Below are the code and all the weights of a small trained network. Each question names an input and a target symbol and asks about switching units off, where a switched-off unit gives its printed mean instead of its output.

import numpy as np


def w(rows, s, z=0):
    codes = np.array(rows[::2]) - 128.0
    scale = np.full(codes.shape[1], s)
    scale[-1] = z or s
    return codes * scale


def f(y):
    return np.maximum(y, 0)


def softmax(a):
    e = np.exp(a - a.max(-1, keepdims=True))
    return e / e.sum(-1, keepdims=True)


def log_softmax(a):
    a = a - a.max(-1, keepdims=True)
    return a - np.log(np.exp(a).sum(-1, keepdims=True))


def net(x, mask):
    ids = ['ΓΔΘΞΨΩαβεζηλμπσφ'.index(c) for c in x.split()]
    T = len(ids)
    res = E[ids] + P[:T]
    r = res
    for j in range(2):
        rows = slice(3 * j, 3 * j + 3)
        q, k, v = (r @ M[0][rows].T for M in (Q, K, V))
        z = softmax(np.where(np.tri(T) > 0, q @ k.T / 3**0.5, -1e9)) @ v
        o = O[0][rows]
        res = res + np.where(mask[j], z, o[:, -1]) @ o[:, :-1]
    y = f(res @ A[0][:, :-1].T + A[0][:, -1])
    res = res + np.where(mask[2:6], y, B[0][:, -1]) @ B[0][:, :-1]
    return log_softmax(res[-1] @ U[:, :-1].T + U[:, -1])


Q, K, V, O, A, B = {}, {}, {}, {}, {}, {}
E = w([
[150,107,101],'Γ',
[118,140,116],'Δ',
[145,158,103],'Θ',
[61,138,65],'Ξ',
[145,158,85],'Ψ',
[142,115,76],'Ω',
[86,129,90],'α',
[87,169,70],'β',
[150,175,116],'ε',
[133,107,101],'ζ',
[255,129,168],'η',
[197,103,170],'λ',
[186,100,141],'μ',
[149,131,170],'π',
[101,86,136],'σ',
[71,180,111],'φ',
],0.0094)
P = w([
[132,142,141],'0',
[110,91,90],'1',
[113,101,157],'2',
[113,165,117],'3',
[222,131,104],'4',
[99,94,158],'5',
[113,158,120],'6',
[164,80,52],'7',
[111,98,160],'8',
[113,161,119],'9',
[252,128,87],'10',
[104,97,158],'11',
],0.025)
Q[0] = w([
[98,219,254],'head 1',
[140,177,135],'head 1',
[154,37,77],'head 1',
[174,91,76],'head 2',
[77,105,48],'head 2',
[98,63,91],'head 2',
],0.015)
K[0] = w([
[107,250,247],'head 1',
[97,164,86],'head 1',
[156,6,117],'head 1',
[158,110,57],'head 2',
[144,204,87],'head 2',
[191,192,114],'head 2',
],0.014)
V[0] = w([
[119,53,38],'head 1',
[126,218,92],'head 1',
[198,205,109],'head 1',
[206,3,253],'head 2',
[153,206,111],'head 2',
[88,219,254],'head 2',
],0.014)
O[0] = w([
[218,138,215,240],'head 1',
[107,193,108,141],'head 1',
[137,159,31,142],'head 1',
[122,17,5,114],'head 2',
[164,184,164,143],'head 2',
[66,239,20,2],'head 2',
],0.015,0.0077)
A[0] = w([
[245,135,88,209],'neuron 1',
[186,191,41,26],'neuron 2',
[46,216,93,2],'neuron 3',
[245,245,79,103],'neuron 4',
],0.011,0.0058)
B[0] = w([
[64,166,90,250],'neuron 1',
[191,127,109,160],'neuron 2',
[89,23,254,184],'neuron 3',
[185,201,69,194],'neuron 4',
],0.017,0.022)
U = w([
[118,59,139,82],'Γ',
[207,88,120,149],'Δ',
[129,148,108,206],'Θ',
[175,117,152,2],'Ξ',
[128,144,117,168],'Ψ',
[100,91,171,3],'Ω',
[80,145,157,128],'α',
[211,120,108,72],'β',
[129,161,86,65],'ε',
[151,62,144,108],'ζ',
[45,134,95,239],'η',
[122,82,108,206],'λ',
[10,120,151,187],'μ',
[59,142,150,180],'π',
[204,49,128,48],'σ',
[204,115,78,101],'φ',
],0.011,0.0087)

Each question gives the input, a string of symbols that net reads in full, and the target symbol t.
The units are the heads (3 rows each of Q, K, V and O) and the neurons (one row each of A and B). Each row of codes is followed by its name. A weight is (code - 128) times the scale printed after its matrix; where a second scale follows, it is the last column's (O, A, B and U).
mask holds one flag per unit, heads first, then neurons. A switched-off unit (its flag False) gives its mean, the last column of its rows in O or B, instead of its output. The means were averaged over made-up inputs and are rounded, as every weight is.
A unit's drop is (log p(t) with every unit on - log p(t) with that unit switched off) / (log p(t) with every unit on - log p(t) with every unit switched off).
The circuit of an input: a set's keep is (log p(t) with only the set's units on - log p(t) with every unit switched off) / (log p(t) with every unit on - log p(t) with every unit switched off). Starting from all 6 units, units are removed one at a time, each time the one whose removal leaves the highest keep (on an exact tie, the one counted first), for as long as the keep stays at least 0.8.
circuit, biggest first: the units of the circuit, biggest drop first
k most important neurons: the k neurons with the biggest drops, biggest first
which heads matter: for each layer, one digit per head in row order, 1 if its drop is at least 0.15 and else 0, layers parted by /
input Θ β Θ Θ Ψ η α Δ π, target η: circuit, biggest first -> head 2
input ζ Ψ φ Θ ε ε Δ α φ Θ φ ε, target μ: 2 most important neurons -> neuron 4; neuron 2
input ζ Ξ Θ α Ψ, target Ξ: circuit, biggest first -> head 2; head 1
input π ε φ β λ, target ε: circuit, biggest first -> neuron 1; neuron 3
input Θ φ Δ π φ Ξ η φ, target ε: circuit, biggest first -> neuron 1; head 1; neuron 3
input α φ Ξ Γ η φ σ λ, target η: 2 most important neurons -> neuron 1; neuron 3
input μ Θ Δ Θ λ Γ Θ Ξ Θ Θ Ψ, target Ξ: circuit, biggest first -> head 2; neuron 1; head 1
input ζ ζ Θ Θ η β η ε, target η: 2 most important neurons -> neuron 1; neuron 3
input Γ η π Θ Δ, target η: circuit, biggest first -> neuron 1; head 2
input α φ Ψ Ψ, target β: circuit, biggest first -> neuron 4; neuron 1; head 2
input Γ Θ σ Ψ β μ α λ Θ η, target φ: 3 most important neurons -> neuron 2; neuron 3; neuron 1
input Θ Ω λ Ω Ω σ, target ζ: circuit, biggest first -> neuron 1; neuron 4
input Ψ ε η φ Θ, target ε: which heads matter -> 00
input λ η φ φ α, target η: circuit, biggest first -> neuron 1; head 2; neuron 3; neuron 4
input σ Δ Θ η Ψ φ π η Ξ Θ β, target η: which heads matter -> 11
input η π Δ, target η: which heads matter -> 01
input σ η Ω μ, target η: circuit, biggest first -> head 2; head 1
input η β σ Ψ Θ λ Ω Ξ η, target λ: circuit, biggest first -> head 2
input Θ α β Ξ λ Θ Ω σ, target λ: which heads matter -> 01
input β η ε α β Ψ β η β λ μ, target η: circuit, biggest first -> neuron 1
input Θ Ω Θ σ, target μ: 3 most important neurons -> neuron 3; neuron 2; neuron 4
input Δ ε φ Ξ Δ, target ε: which heads matter -> 00
input α Ψ Δ β η σ ε, target σ: 2 most important neurons -> neuron 3; neuron 2
input η σ ε α Ξ ε η ζ λ Θ α φ, target μ: which heads matter -> 11
input φ η Θ λ β λ σ, target μ: circuit, biggest first -> head 1; neuron 3; head 2
input π Δ φ β, target Ξ: which heads matter -> 11
input Δ ε α Ξ ε, target ε: which heads matter -> 00
input Ξ Ψ φ Ψ ε π Ψ Ψ Δ Θ, target Δ: 3 most important neurons -> neuron 3; neuron 1; neuron 2
input ε π Θ Θ, target Δ: most important neuron -> neuron 3
